Below are the code and all the weights of a small trained network. Each question names an input and a target symbol and asks about switching units off, where a switched-off unit gives its printed mean instead of its output.

import numpy as np


def w(rows, s, z=0):
    codes = np.array(rows[::2]) - 128.0
    scale = np.full(codes.shape[1], s)
    scale[-1] = z or s
    return codes * scale


def norm(h):
    return h / np.sqrt((h * h).mean(-1, keepdims=True) + 1e-5)


def softmax(a):
    e = np.exp(a - a.max(-1, keepdims=True))
    return e / e.sum(-1, keepdims=True)


def log_softmax(a):
    a = a - a.max(-1, keepdims=True)
    return a - np.log(np.exp(a).sum(-1, keepdims=True))


def net(x, mask):
    ids = ['βγεζηθλμξπτφψω'.index(c) for c in x.split()]
    T = len(ids)
    res = E[ids] + P[:T]
    u = 0
    for l in range(3):
        r = norm(res)
        for j in range(2):
            rows = slice(2 * j, 2 * j + 2)
            q, k, v = (r @ M[l][rows].T for M in (Q, K, V))
            z = softmax(np.where(np.tri(T) > 0, q @ k.T / 2**0.5, -1e9)) @ v
            o = O[l][rows]
            res = res + np.where(mask[u + j], z, o[:, -1]) @ o[:, :-1]
        u += 2
    return log_softmax(norm(res)[-1] @ U[:, :-1].T + U[:, -1])


Q, K, V, O = {}, {}, {}, {}
E = w([
[150,106,101,120,100],'β',
[156,126,140,139,125],'γ',
[157,119,124,128,114],'ε',
[166,128,146,148,138],'ζ',
[110,229,84,67,128],'η',
[128,123,107,106,150],'θ',
[3,140,67,134,186],'λ',
[134,201,231,200,119],'μ',
[243,145,130,246,239],'ξ',
[149,110,178,181,164],'π',
[161,125,156,149,144],'τ',
[146,95,132,149,166],'φ',
[167,127,154,148,142],'ψ',
[177,148,3,98,194],'ω',
],0.011)
P = w([
[150,240,194,39,253],'0',
[110,207,184,80,184],'1',
[82,193,178,111,163],'2',
[71,190,175,129,149],'3',
[51,191,164,141,141],'4',
[43,192,157,156,136],'5',
],0.0019)
Q[0] = w([
[114,116,140,240,21],'L0H0',
[15,136,68,113,68],'L0H0',
[237,217,147,210,102],'L0H1',
[99,112,253,134,100],'L0H1',
],0.0039)
K[0] = w([
[254,120,136,139,88],'L0H0',
[132,83,72,42,77],'L0H0',
[140,160,144,83,126],'L0H1',
[145,131,185,135,142],'L0H1',
],0.0079)
V[0] = w([
[110,5,109,129,41],'L0H0',
[74,107,90,192,235],'L0H0',
[55,163,123,117,83],'L0H1',
[96,220,8,121,114],'L0H1',
],0.0021)
O[0] = w([
[121,149,157,199,254,7],'L0H0',
[197,159,150,91,141,40],'L0H0',
[182,162,124,143,137,29],'L0H1',
[138,122,157,98,160,114],'L0H1',
],0.0038,0.0013)
Q[1] = w([
[231,152,227,128,92],'L1H0',
[135,133,206,184,253],'L1H0',
[127,149,105,169,144],'L1H1',
[135,119,120,57,155],'L1H1',
],0.0074)
K[1] = w([
[235,208,254,156,133],'L1H0',
[98,112,138,230,230],'L1H0',
[148,135,116,147,84],'L1H1',
[92,139,111,91,147],'L1H1',
],0.0086)
V[1] = w([
[73,81,142,108,56],'L1H0',
[128,127,200,253,159],'L1H0',
[121,71,88,115,144],'L1H1',
[130,160,172,96,194],'L1H1',
],0.0035)
O[1] = w([
[173,195,118,135,242,97],'L1H0',
[160,69,102,3,72,4],'L1H0',
[148,141,95,91,34,105],'L1H1',
[77,135,53,135,193,130],'L1H1',
],0.0026,0.0012)
Q[2] = w([
[62,188,170,116,201],'L2H0',
[147,151,2,147,106],'L2H0',
[59,131,91,48,150],'L2H1',
[121,223,125,172,151],'L2H1',
],0.0097)
K[2] = w([
[43,135,184,117,213],'L2H0',
[134,182,2,184,136],'L2H0',
[86,159,113,22,220],'L2H1',
[20,179,51,197,92],'L2H1',
],0.0071)
V[2] = w([
[51,95,46,188,54],'L2H0',
[212,118,204,193,127],'L2H0',
[180,253,131,49,198],'L2H1',
[46,172,126,99,42],'L2H1',
],0.0031)
O[2] = w([
[152,107,216,49,90,87],'L2H0',
[91,151,67,85,85,248],'L2H0',
[187,38,253,62,59,196],'L2H1',
[170,129,123,143,234,68],'L2H1',
],0.0043,0.0017)
U = w([
[175,100,143,59,41,178],'β',
[98,185,35,217,85,98],'γ',
[89,52,188,219,130,143],'ε',
[155,99,193,89,197,222],'ζ',
[124,131,133,132,144,75],'η',
[219,125,135,200,188,152],'θ',
[103,200,236,191,111,87],'λ',
[110,241,145,38,157,87],'μ',
[181,125,34,66,198,91],'ξ',
[96,1,66,112,153,115],'π',
[114,127,132,132,139,70],'τ',
[15,117,120,102,186,254],'φ',
[122,130,126,126,143,73],'ψ',
[115,127,129,135,140,64],'ω',
],0.0096,0.0044)

Each question gives the input, a string of symbols that net reads in full, and the target symbol t.
The units are the heads (2 rows each of Q, K, V and O). Each row of codes is followed by its name. A weight is (code - 128) times the scale printed after its matrix; where a second scale follows, it is the last column's (O and U).
mask holds one flag per head, layer by layer. A switched-off head (its flag False) gives its mean, the last column of its rows in O, instead of its output. The means were averaged over made-up inputs and are rounded, as every weight is.
A unit's drop is (log p(t) with every unit on - log p(t) with that unit switched off) / (log p(t) with every unit on - log p(t) with every unit switched off).
The circuit of an input: a set's keep is (log p(t) with only the set's units on - log p(t) with every unit switched off) / (log p(t) with every unit on - log p(t) with every unit switched off). Starting from all 6 units, units are removed one at a time, each time the one whose removal leaves the highest keep (on an exact tie, the one counted first), for as long as the keep stays at least 0.8.
circuit, biggest first: the units of the circuit, biggest drop first
most important unit: the unit with the biggest drop
heads that matter: for each layer, one digit per head in row order, 1 if its drop is at least 0.15 and else 0, layers parted by /
drop of u: that unit's drop, to one decimal
input γ β ζ, target β: heads that matter => 10 / 10 / 00
input τ ε ε γ, target β: heads that matter => 00 / 10 / 00
input ε λ π τ ξ θ, target ζ: circuit, biggest first => [L2H0; L2H1; L0H0]
input ε β γ μ φ, target π: circuit, biggest first => [L1H0; L2H0]
input η β λ γ ψ, target β: heads that matter => 00 / 10 / 00
input ε μ ζ ξ ε, target γ: heads that matter => 00 / 10 / 01
input θ ψ ζ λ θ ζ, target γ: circuit, biggest first => [L2H0; L1H0; L2H1]
input λ η γ ε β ε, target γ: circuit, biggest first => [L2H1]
input β ε β, target γ: circuit, biggest first => [L1H0; L0H0]
input β τ ε ε θ, target ζ: circuit, biggest first => [L2H1; L2H0]
input τ β β ζ, target β: heads that matter => 00 / 10 / 00
input ε γ π β φ, target π: heads that matter => 00 / 10 / 00
input γ ε ψ, target β: heads that matter => 10 / 10 / 00
input ψ φ β ε τ, target β: most important unit => L1H0
input β ω β η η β, target γ: drop of L0H0 => 0.3
input η η ψ ω β γ, target β: drop of L1H0 => 2.4
input γ β φ β λ τ, target β: drop of L0H0 => 0.3
